Below are the code and all the weights of a small trained network. Each question names an input and a target symbol and asks about switching units off, where a switched-off unit gives its printed mean instead of its output.

import numpy as np


def w(rows, s, z=0):
    codes = np.array(rows[::2]) - 128.0
    scale = np.full(codes.shape[1], s)
    scale[-1] = z or s
    return codes * scale


def f(y):
    return y / 2 * (1 + np.tanh(0.7978845608 * (y + 0.044715 * y**3)))


def softmax(a):
    e = np.exp(a - a.max(-1, keepdims=True))
    return e / e.sum(-1, keepdims=True)


def log_softmax(a):
    a = a - a.max(-1, keepdims=True)
    return a - np.log(np.exp(a).sum(-1, keepdims=True))


def net(x, mask):
    ids = ['βδεζηθμξπστφψω'.index(c) for c in x.split()]
    T = len(ids)
    res = E[ids] + P[:T]
    u = 0
    for l in range(2):
        q, k, v = (res @ M[l].T for M in (Q, K, V))
        z = softmax(np.where(np.tri(T) > 0, q @ k.T / 2**0.5, -1e9)) @ v
        res = res + np.where(mask[u], z, O[l][:, -1]) @ O[l][:, :-1]
        u += 1
        y = f(res @ A[l][:, :-1].T + A[l][:, -1])
        res = res + np.where(mask[u : u + 8], y, B[l][:, -1]) @ B[l][:, :-1]
        u += 8
    return log_softmax(res[-1] @ U[:, :-1].T + U[:, -1])


Q, K, V, O, A, B = {}, {}, {}, {}, {}, {}
E = w([
[207,249,11],'β',
[208,99,167],'δ',
[191,87,202],'ε',
[68,95,115],'ζ',
[56,142,91],'η',
[169,86,114],'θ',
[211,57,189],'μ',
[168,120,141],'ξ',
[62,92,63],'π',
[181,172,231],'σ',
[164,86,170],'τ',
[154,80,68],'φ',
[168,181,173],'ψ',
[185,45,81],'ω',
],0.018)
P = w([
[203,108,59],'0',
[254,67,90],'1',
[225,59,122],'2',
[197,41,129],'3',
[183,29,149],'4',
[145,35,157],'5',
[122,72,201],'6',
[118,39,204],'7',
[67,26,155],'8',
[68,44,214],'9',
[62,31,191],'10',
],0.0071)
Q[0] = w([
[250,141,180],'L0H0',
[2,129,188],'L0H0',
],0.0049)
K[0] = w([
[1,107,25],'L0H0',
[128,49,122],'L0H0',
],0.0054)
V[0] = w([
[134,172,253],'L0H0',
[35,148,142],'L0H0',
],0.0054)
O[0] = w([
[184,110,104,20],'L0H0',
[58,166,2,3],'L0H0',
],0.0095,0.0029)
A[0] = w([
[193,75,98,225],'L0N0',
[8,101,38,120],'L0N1',
[185,78,113,254],'L0N2',
[183,178,116,192],'L0N3',
[92,74,154,99],'L0N4',
[122,155,246,250],'L0N5',
[146,107,218,119],'L0N6',
[103,92,194,86],'L0N7',
],0.012,0.0049)
B[0] = w([
[80,172,139,222],'L0N0',
[91,88,77,172],'L0N1',
[72,139,175,239],'L0N2',
[100,203,186,142],'L0N3',
[220,125,148,183],'L0N4',
[113,62,163,244],'L0N5',
[103,154,95,228],'L0N6',
[197,189,2,194],'L0N7',
],0.0075,0.011)
Q[1] = w([
[57,119,202],'L1H0',
[168,249,131],'L1H0',
],0.012)
K[1] = w([
[104,255,81],'L1H0',
[100,47,137],'L1H0',
],0.0086)
V[1] = w([
[2,109,182],'L1H0',
[39,49,175],'L1H0',
],0.005)
O[1] = w([
[65,43,144,252],'L1H0',
[188,135,254,186],'L1H0',
],0.012,0.0031)
A[1] = w([
[150,189,106,169],'L1N0',
[77,128,107,205],'L1N1',
[190,135,225,130],'L1N2',
[177,196,145,203],'L1N3',
[128,108,161,229],'L1N4',
[189,160,196,69],'L1N5',
[9,169,137,253],'L1N6',
[142,179,147,136],'L1N7',
],0.014,0.0039)
B[1] = w([
[179,119,136,131],'L1N0',
[212,155,209,161],'L1N1',
[74,129,95,249],'L1N2',
[121,3,31,138],'L1N3',
[200,48,163,212],'L1N4',
[96,139,84,183],'L1N5',
[93,133,235,183],'L1N6',
[190,74,103,133],'L1N7',
],0.0054,0.013)
U = w([
[180,180,122,75],'β',
[178,1,123,200],'δ',
[151,140,116,98],'ε',
[149,168,162,37],'ζ',
[89,151,91,94],'η',
[121,143,127,34],'θ',
[98,244,171,190],'μ',
[116,170,128,135],'ξ',
[132,190,160,75],'π',
[232,140,169,2],'σ',
[76,171,122,95],'τ',
[67,93,44,83],'φ',
[181,179,157,141],'ψ',
[75,79,240,153],'ω',
],0.009,0.0062)

Each question gives the input, a string of symbols that net reads in full, and the target symbol t.
The units are the heads (2 rows each of Q, K, V and O) and the neurons (one row each of A and B). Each row of codes is followed by its name. A weight is (code - 128) times the scale printed after its matrix; where a second scale follows, it is the last column's (O, A, B and U).
mask holds one flag per unit, layer by layer, with each layer's heads first. A switched-off unit (its flag False) gives its mean, the last column of its rows in O or B, instead of its output. The means were averaged over made-up inputs and are rounded, as every weight is.
A unit's drop is (log p(t) with every unit on - log p(t) with that unit switched off) / (log p(t) with every unit on - log p(t) with every unit switched off).
The circuit of an input: a set's keep is (log p(t) with only the set's units on - log p(t) with every unit switched off) / (log p(t) with every unit on - log p(t) with every unit switched off). Starting from the 12 units with the biggest drops (on a tie, the unit counted first), units are removed one at a time, each time the one whose removal leaves the highest keep (on an exact tie, the one counted first), for as long as the keep stays at least 0.8.
circuit, biggest first: the units of the circuit, biggest drop first
top k neurons: the k neurons with the biggest drops, biggest first
top k neurons in layer l: the k neurons of layer l with the biggest drops, biggest first
drop when u is switched off: that unit's drop, to one decimal
input ζ ζ η δ, target ω: circuit, biggest first	[L0N7; L0N2; L1H0]
input τ β ψ β ζ β π ζ ζ, target φ: circuit, biggest first	[L1H0]
input ε ζ μ π ζ θ μ θ π ω, target ω: circuit, biggest first	[L0N2; L0N0]
input δ ζ θ, target ω: circuit, biggest first	[L0N2; L0N7; L0N0]
input ζ ψ δ ξ, target ω: top 4 neurons	[L0N7; L0N4; L0N2; L0N0]
input ε η φ, target ω: top 4 neurons in layer 0	[L0N7; L0N2; L0N0; L0N4]
input ζ ζ η μ, target ω: circuit, biggest first	[L0N2; L0N0]
input ξ η τ ψ π φ π η, target δ: circuit, biggest first	[L0N2; L0N0]
input ζ ε ψ, target ω: top 4 neurons in layer 0	[L0N7; L0N4; L0N3; L0N5]
input π ψ ζ ε τ ζ ζ τ ζ ε, target δ: top 2 neurons	[L1N6; L0N7]
input μ ε ξ, target ω: top 3 neurons	[L0N2; L0N0; L0N4]
input η ζ σ ζ δ ζ ζ, target δ: top 2 neurons in layer 0	[L0N0; L0N2]
input θ ε ψ, target ω: top 3 neurons	[L0N4; L0N5; L0N7]
input π τ τ ξ μ σ ω θ θ τ σ, target δ: top 2 neurons in layer 1	[L1N6; L1N4]
input ε η ε ζ δ ζ ζ π ζ τ π, target δ: top neuron	[L0N4]
input ψ ζ ψ μ, target ω: drop when L0N2 is switched off	0.8
input ε σ μ η π ω, target ω: drop when L0N2 is switched off	0.5
input ζ ε π, target ω: drop when L0N5 is switched off	0.0
